Here is a tiny trained network, its code and every weight. The questions are about switching its units off for an input and a target symbol, where a switched-off unit gives its printed mean instead of its output.

import numpy as np


def w(rows, s, z=0):
    codes = np.array(rows[::2]) - 128.0
    scale = np.full(codes.shape[1], s)
    scale[-1] = z or s
    return codes * scale


def f(y):
    return y / 2 * (1 + np.tanh(0.7978845608 * (y + 0.044715 * y**3)))


def softmax(a):
    e = np.exp(a - a.max(-1, keepdims=True))
    return e / e.sum(-1, keepdims=True)


def log_softmax(a):
    a = a - a.max(-1, keepdims=True)
    return a - np.log(np.exp(a).sum(-1, keepdims=True))


def net(x, mask):
    ids = ['ΔΞΣθλψω'.index(c) for c in x.split()]
    T = len(ids)
    res = E[ids] + P[:T]
    r = res
    for j in range(3):
        rows = slice(2 * j, 2 * j + 2)
        q, k, v = (r @ M[0][rows].T for M in (Q, K, V))
        z = softmax(np.where(np.tri(T) > 0, q @ k.T / 2**0.5, -1e9)) @ v
        o = O[0][rows]
        res = res + np.where(mask[j], z, o[:, -1]) @ o[:, :-1]
    y = f(res @ A[0][:, :-1].T + A[0][:, -1])
    res = res + np.where(mask[3:7], y, B[0][:, -1]) @ B[0][:, :-1]
    return log_softmax(res[-1] @ U[:, :-1].T + U[:, -1])


Q, K, V, O, A, B = {}, {}, {}, {}, {}, {}
E = w([
[255,134,71,110,98],'Δ',
[121,164,127,65,15],'Ξ',
[139,156,154,53,75],'Σ',
[204,146,161,10,141],'θ',
[198,141,58,140,45],'λ',
[21,117,103,186,102],'ψ',
[76,138,212,14,146],'ω',
],0.0095)
P = w([
[162,141,103,82,68],'0',
[118,197,43,127,122],'1',
[115,131,69,81,184],'2',
[167,109,207,158,124],'3',
[124,248,148,182,120],'4',
[83,215,53,125,195],'5',
[130,38,162,115,112],'6',
[142,137,233,198,66],'7',
[94,163,82,126,172],'8',
[106,36,83,91,152],'9',
],0.012)
Q[0] = w([
[103,39,72,70,120],'head 0',
[87,201,39,86,155],'head 0',
[138,107,155,150,128],'head 1',
[118,98,129,162,170],'head 1',
[177,90,251,194,66],'head 2',
[125,40,116,91,102],'head 2',
],0.014)
K[0] = w([
[140,135,181,154,69],'head 0',
[144,1,150,125,113],'head 0',
[113,123,138,131,133],'head 1',
[107,118,113,125,127],'head 1',
[113,237,87,123,170],'head 2',
[130,186,179,162,85],'head 2',
],0.022)
V[0] = w([
[255,129,113,113,85],'head 0',
[146,138,212,28,150],'head 0',
[134,139,138,169,183],'head 1',
[177,137,176,86,75],'head 1',
[206,92,109,131,234],'head 2',
[162,160,102,115,79],'head 2',
],0.012)
O[0] = w([
[125,141,232,84,2,115],'head 0',
[190,59,245,205,159,158],'head 0',
[77,117,176,116,96,71],'head 1',
[215,112,143,37,218,155],'head 1',
[79,24,145,56,37,2],'head 2',
[120,164,146,155,71,174],'head 2',
],0.0088,0.0066)
A[0] = w([
[141,133,149,199,181,109],'neuron 0',
[72,169,164,176,72,254],'neuron 1',
[2,84,95,185,103,111],'neuron 2',
[138,50,195,131,79,101],'neuron 3',
],0.0095,0.0062)
B[0] = w([
[171,106,146,100,119,244],'neuron 0',
[176,148,164,61,167,255],'neuron 1',
[52,23,140,104,181,195],'neuron 2',
[80,141,103,255,87,207],'neuron 3',
],0.011,0.0068)
U = w([
[188,235,100,165,132,162],'Δ',
[130,175,136,127,169,182],'Ξ',
[130,57,132,112,204,187],'Σ',
[102,177,21,139,161,145],'θ',
[108,92,77,65,48,122],'λ',
[102,152,102,222,102,4],'ψ',
[146,102,69,2,93,36],'ω',
],0.006,0.0041)

Each question gives the input, a string of symbols that net reads in full, and the target symbol t.
The units are the heads (2 rows each of Q, K, V and O) and the neurons (one row each of A and B). Each row of codes is followed by its name. A weight is (code - 128) times the scale printed after its matrix; where a second scale follows, it is the last column's (O, A, B and U).
mask holds one flag per unit, heads first, then neurons. A switched-off unit (its flag False) gives its mean, the last column of its rows in O or B, instead of its output. The means were averaged over made-up inputs and are rounded, as every weight is.
A unit's drop is (log p(t) with every unit on - log p(t) with that unit switched off) / (log p(t) with every unit on - log p(t) with every unit switched off).
The circuit of an input: a set's keep is (log p(t) with only the set's units on - log p(t) with every unit switched off) / (log p(t) with every unit on - log p(t) with every unit switched off). Starting from all 7 units, units are removed one at a time, each time the one whose removal leaves the highest keep (on an exact tie, the one counted first), for as long as the keep stays at least 0.8.
units of the circuit, in order: the units of the circuit, biggest drop first
most important unit: the unit with the biggest drop
top k neurons: the k neurons with the biggest drops, biggest first
heads that matter: for each layer, one digit per head in row order, 1 if its drop is at least 0.15 and else 0, layers parted by /
drop when u is switched off: that unit's drop, to one decimal
input ψ θ θ θ, target ψ: most important unit => neuron 3
input θ ψ ψ ψ ω Ξ θ θ θ Ξ, target ψ: units of the circuit, in order => (head 0; neuron 3)
input ψ θ ψ ψ ω ψ ψ ψ ω Σ, target θ: units of the circuit, in order => (head 0; head 2)
input ψ ψ Δ θ ψ ω, target ψ: units of the circuit, in order => (head 0; neuron 3; head 2)
input ω ω ω θ ψ Δ, target ψ: units of the circuit, in order => (head 0; head 2; neuron 3)
input Δ λ θ θ, target ω: heads that matter => 100
input Ξ Ξ θ, target Δ: heads that matter => 001
input Σ ψ ψ ω Ξ Ξ, target Σ: units of the circuit, in order => (head 0; head 2)
input θ Δ Δ, target ψ: units of the circuit, in order => (head 0; neuron 3; head 2)
input ψ θ ψ ω, target ψ: units of the circuit, in order => (neuron 3; head 2; head 0)
input ψ Ξ λ λ Ξ, target ω: units of the circuit, in order => (head 2; head 0; neuron 1)
input Ξ θ ψ ψ λ ψ Δ ψ θ, target λ: units of the circuit, in order => (head 2; head 0)
input λ ψ ψ λ λ Ξ, target ω: units of the circuit, in order => (head 0; head 2; neuron 1)
input Δ Ξ Σ ψ ω Δ ω Ξ, target λ: units of the circuit, in order => (head 2)
input λ ψ Σ, target ω: top 2 neurons => (neuron 3; neuron 1)
input ψ ψ ψ Ξ ω Ξ ω ω ψ, target Σ: heads that matter => 100
input θ ω ψ ω ω θ ψ Ξ, target ψ: top 2 neurons => (neuron 3; neuron 0)
input Ξ ψ λ λ ψ, target ω: top 2 neurons => (neuron 1; neuron 3)
input ω ω ψ λ ψ θ, target ω: units of the circuit, in order => (head 0; head 2)
input θ ψ λ, target ψ: top 2 neurons => (neuron 3; neuron 0)
input ψ ψ ω θ ψ Σ, target ψ: top neuron => (neuron 3)
input ψ Σ ψ ψ θ ψ Σ, target ψ: units of the circuit, in order => (neuron 3; head 0; head 2)
input Ξ ψ Ξ ω ψ ψ, target Σ: top 2 neurons => (neuron 0; neuron 3)
input ψ ψ ψ Δ Σ θ ψ θ Δ λ, target ψ: drop when head 0 is switched off => 0.9
input ψ ψ ω Σ ω ω ψ Ξ ω ψ, target Δ: drop when neuron 2 is switched off => 0.1
